Here is a tiny trained network, its code and every weight. The questions are about switching its units off for an input and a class, where a switched-off unit gives its printed mean instead of its output.

import numpy as np


def w(rows, s, z=0):
    codes = np.array(rows[::2]) - 128.0
    scale = np.full(codes.shape[1], s)
    scale[-1] = z or s
    return codes * scale


def f(y):
    return y / 2 * (1 + np.tanh(0.7978845608 * (y + 0.044715 * y**3)))


def log_softmax(a):
    a = a - a.max(-1, keepdims=True)
    return a - np.log(np.exp(a).sum(-1, keepdims=True))


def net(x, mask):
    res = np.array(x, float).reshape(1, 6) / 4 @ E
    y = f(res @ A[0][:, :-1].T + A[0][:, -1])
    res = res + np.where(mask, y, B[0][:, -1]) @ B[0][:, :-1]
    return log_softmax(res[-1] @ U[:, :-1].T + U[:, -1])


A, B = {}, {}
E = w([
[57,148,247,60,137],'x0',
[177,163,83,41,214],'x1',
[219,60,150,61,2],'x2',
[221,183,206,183,167],'x3',
[128,129,130,129,127],'x4',
[127,153,124,127,118],'x5',
],0.0043)
A[0] = w([
[81,136,117,167,180,109],'neuron 1',
[142,120,90,153,126,172],'neuron 2',
[74,106,72,103,111,140],'neuron 3',
[62,82,69,83,115,108],'neuron 4',
[87,122,126,182,189,134],'neuron 5',
[184,121,181,169,167,120],'neuron 6',
[178,133,138,82,57,101],'neuron 7',
[121,171,117,139,114,255],'neuron 8',
[186,167,157,160,135,129],'neuron 9',
[134,129,120,96,147,113],'neuron 10',
[176,147,96,43,189,117],'neuron 11',
[158,125,63,169,122,93],'neuron 12',
[97,146,117,162,152,94],'neuron 13',
[84,158,119,170,159,116],'neuron 14',
[75,93,174,241,56,123],'neuron 15',
[163,119,52,172,128,123],'neuron 16',
[133,128,119,84,156,92],'neuron 17',
[61,82,75,82,116,94],'neuron 18',
[151,124,125,124,108,84],'neuron 19',
[171,137,103,45,190,101],'neuron 20',
[173,134,139,87,59,123],'neuron 21',
[163,117,79,156,132,80],'neuron 22',
[189,142,175,156,149,105],'neuron 23',
[82,107,220,73,155,114],'neuron 24',
[88,150,121,159,168,104],'neuron 25',
[85,169,114,162,162,105],'neuron 26',
[212,137,191,181,168,110],'neuron 27',
[119,130,137,158,89,66],'neuron 28',
[161,126,63,176,122,80],'neuron 29',
[94,117,101,107,115,79],'neuron 30',
[161,117,71,168,127,83],'neuron 31',
[170,2,168,117,138,168],'neuron 32',
[135,128,105,136,124,75],'neuron 33',
[134,143,133,118,121,90],'neuron 34',
[72,169,215,57,122,103],'neuron 35',
[111,115,141,143,123,157],'neuron 36',
[178,105,145,92,71,105],'neuron 37',
[101,139,119,154,166,96],'neuron 38',
[120,136,163,96,120,99],'neuron 39',
[89,132,114,159,174,92],'neuron 40',
],0.0096,0.0058)
B[0] = w([
[146,166,80,97,94,160],'neuron 1',
[107,85,95,131,145,177],'neuron 2',
[62,136,170,126,123,183],'neuron 3',
[58,168,202,150,114,179],'neuron 4',
[131,149,65,86,104,177],'neuron 5',
[64,145,168,134,119,144],'neuron 6',
[150,195,54,111,96,162],'neuron 7',
[58,63,79,57,157,253],'neuron 8',
[67,131,158,136,124,146],'neuron 9',
[144,129,143,125,137,126],'neuron 10',
[207,121,197,85,173,177],'neuron 11',
[146,85,114,187,119,143],'neuron 12',
[158,159,101,125,112,130],'neuron 13',
[151,160,83,97,112,157],'neuron 14',
[250,125,235,71,221,205],'neuron 15',
[133,61,96,185,134,171],'neuron 16',
[160,132,159,131,131,121],'neuron 17',
[72,174,206,166,112,168],'neuron 18',
[150,151,116,146,111,112],'neuron 19',
[211,132,191,101,167,163],'neuron 20',
[136,182,56,100,106,169],'neuron 21',
[155,101,132,187,120,127],'neuron 22',
[78,156,168,140,113,136],'neuron 23',
[142,50,73,219,121,172],'neuron 24',
[149,162,87,111,97,147],'neuron 25',
[151,164,84,100,92,153],'neuron 26',
[39,152,201,146,98,159],'neuron 27',
[181,158,159,136,128,108],'neuron 28',
[163,90,114,198,110,139],'neuron 29',
[124,159,171,156,115,119],'neuron 30',
[157,98,117,196,115,134],'neuron 31',
[102,144,62,77,132,193],'neuron 32',
[147,132,138,160,118,106],'neuron 33',
[140,137,133,139,118,108],'neuron 34',
[150,45,66,238,122,176],'neuron 35',
[124,112,125,117,148,153],'neuron 36',
[150,191,68,98,93,162],'neuron 37',
[149,159,112,114,92,132],'neuron 38',
[137,128,105,162,118,121],'neuron 39',
[150,169,103,111,89,140],'neuron 40',
],0.024,0.0045)
U = w([
[164,195,3,81,55,92],'0',
[163,21,63,254,117,119],'1',
[98,88,86,83,161,253],'2',
[224,125,176,84,199,65],'3',
[33,167,174,156,84,89],'4',
],0.0066,0.0044)

Each question gives the input, the list of numbers given to net, and the class t.
The units are the neurons (one row each of A and B). Each row of codes is followed by its name. A weight is (code - 128) times the scale printed after its matrix; where a second scale follows, it is the last column's (A, B and U).
mask holds one flag per neuron, in row order. A switched-off neuron (its flag False) gives its mean, the last column of its row in B, instead of its output. The means were averaged over made-up inputs and are rounded, as every weight is.
A unit's drop is (log p(t) with every unit on - log p(t) with that unit switched off) / (log p(t) with every unit on - log p(t) with every unit switched off).
The circuit of an input: a set's keep is (log p(t) with only the set's units on - log p(t) with every unit switched off) / (log p(t) with every unit on - log p(t) with every unit switched off). Starting from the 12 units with the biggest drops (on a tie, the unit counted first), units are removed one at a time, each time the one whose removal leaves the highest keep (on an exact tie, the one counted first), for as long as the keep stays at least 0.8.
units of the circuit, in order: the units of the circuit, biggest drop first
most important unit: the unit with the biggest drop
k most important neurons: the k neurons with the biggest drops, biggest first
drop when u is switched off: that unit's drop, to one decimal
input [6,6,1,-1,5,6], class 1: most important neuron => neuron 35
input [5,-1,-3,1,2,0], class 1: units of the circuit, in order => neuron 35; neuron 24
input [-3,5,-6,8,-7,-3], class 4: 2 most important neurons => neuron 27; neuron 6
input [-5,5,2,-8,5,-2], class 4: units of the circuit, in order => neuron 4; neuron 18
input [-8,8,5,-8,8,5], class 1: 2 most important neurons => neuron 16; neuron 15
input [-6,7,-8,-8,-6,-7], class 0: 2 most important neurons => neuron 1; neuron 5
input [2,5,6,5,-5,-3], class 0: 2 most important neurons => neuron 15; neuron 7
input [2,7,2,-7,-4,-6], class 3: 3 most important neurons => neuron 11; neuron 20; neuron 27
input [-6,8,3,7,1,-6], class 3: 2 most important neurons => neuron 11; neuron 20
input [8,4,4,-2,6,0], class 1: 2 most important neurons => neuron 35; neuron 24
input [-4,8,7,-1,-3,-5], class 3: 3 most important neurons => neuron 11; neuron 20; neuron 5
input [-6,-4,-5,8,6,-6], class 4: 2 most important neurons => neuron 27; neuron 6
input [5,4,0,4,4,5], class 1: 3 most important neurons => neuron 35; neuron 24; neuron 15
input [5,8,3,-1,3,1], class 3: most important unit => neuron 11
input [-2,-5,1,-7,0,5], class 4: 2 most important neurons => neuron 4; neuron 18
input [0,-2,2,-7,-7,3], class 4: drop when neuron 4 is switched off => 0.1
input [-7,-2,-3,-6,-1,0], class 1: drop when neuron 16 is switched off => 0.2
input [-1,-4,-5,-3,-1,1], class 0: drop when neuron 5 is switched off => 0.4
